Below is a small trained network, with its code and all its weights. Each question gives an input and a class and asks what happens when units are switched off, that is, made to give their printed mean instead of their output.

import numpy as np


def w(rows, s, z=0):
    codes = np.array(rows[::2]) - 128.0
    scale = np.full(codes.shape[1], s)
    scale[-1] = z or s
    return codes * scale


def f(y):
    return np.maximum(y, 0)


def log_softmax(a):
    a = a - a.max(-1, keepdims=True)
    return a - np.log(np.exp(a).sum(-1, keepdims=True))


def net(x, mask):
    res = np.array(x, float).reshape(1, 3) / 4 @ E
    y = f(res @ A[0][:, :-1].T + A[0][:, -1])
    res = res + np.where(mask, y, B[0][:, -1]) @ B[0][:, :-1]
    return log_softmax(res[-1] @ U[:, :-1].T + U[:, -1])


A, B = {}, {}
E = w([
[61,162,124,254,114],'x0',
[108,135,17,100,234],'x1',
[48,36,212,185,169],'x2',
],0.0094)
A[0] = w([
[100,129,133,169,110,187],'neuron 0',
[83,114,151,164,108,196],'neuron 1',
[109,145,96,170,135,177],'neuron 2',
[179,111,152,30,98,245],'neuron 3',
[151,119,110,57,187,230],'neuron 4',
[74,82,184,152,165,101],'neuron 5',
[85,106,119,135,249,166],'neuron 6',
[137,169,113,164,103,252],'neuron 7',
[95,98,126,120,163,127],'neuron 8',
[138,131,133,125,79,75],'neuron 9',
],0.019,0.0032)
B[0] = w([
[171,110,155,122,149,197],'neuron 0',
[148,137,211,102,173,219],'neuron 1',
[110,97,85,83,132,180],'neuron 2',
[158,85,115,6,95,254],'neuron 3',
[32,150,76,132,110,236],'neuron 4',
[138,148,86,64,58,241],'neuron 5',
[105,127,158,176,237,230],'neuron 6',
[94,81,154,21,164,188],'neuron 7',
[136,65,123,110,194,173],'neuron 8',
[153,148,134,166,150,162],'neuron 9',
],0.022,0.015)
U = w([
[154,155,140,130,69,2],'0',
[158,129,101,194,105,9],'1',
[151,85,79,25,2,225],'2',
[173,87,177,153,187,248],'3',
[12,117,52,144,138,176],'4',
[118,139,102,166,75,29],'5',
],0.0079,0.0023)

Each question gives the input, the list of numbers given to net, and the class t.
The units are the neurons (one row each of A and B). Each row of codes is followed by its name. A weight is (code - 128) times the scale printed after its matrix; where a second scale follows, it is the last column's (A, B and U).
mask holds one flag per neuron, in row order. A switched-off neuron (its flag False) gives its mean, the last column of its row in B, instead of its output. The means were averaged over made-up inputs and are rounded, as every weight is.
A unit's drop is (log p(t) with every unit on - log p(t) with that unit switched off) / (log p(t) with every unit on - log p(t) with every unit switched off).
most important unit: the unit with the biggest drop
k most important neurons: the k neurons with the biggest drops, biggest first
drop when u is switched off: that unit's drop, to one decimal
input [-6,8,2], class 4: most important unit : neuron 4
input [8,0,5], class 3: 2 most important neurons : (neuron 1; neuron 3)
input [-8,3,8], class 4: 2 most important neurons : (neuron 6; neuron 4)
input [8,2,0], class 3: 2 most important neurons : (neuron 4; neuron 3)
input [1,3,1], class 4: 2 most important neurons : (neuron 1; neuron 0)
input [6,-2,5], class 3: 2 most important neurons : (neuron 3; neuron 1)
input [1,3,5], class 3: 2 most important neurons : (neuron 4; neuron 6)
input [7,-2,8], class 3: 4 most important neurons : (neuron 1; neuron 3; neuron 6; neuron 0)
input [2,1,-1], class 4: 2 most important neurons : (neuron 3; neuron 5)
input [4,3,4], class 3: drop when neuron 4 is switched off : 0.1
input [-4,2,5], class 4: drop when neuron 4 is switched off : 0.0
input [8,6,0], class 3: drop when neuron 4 is switched off : 0.5
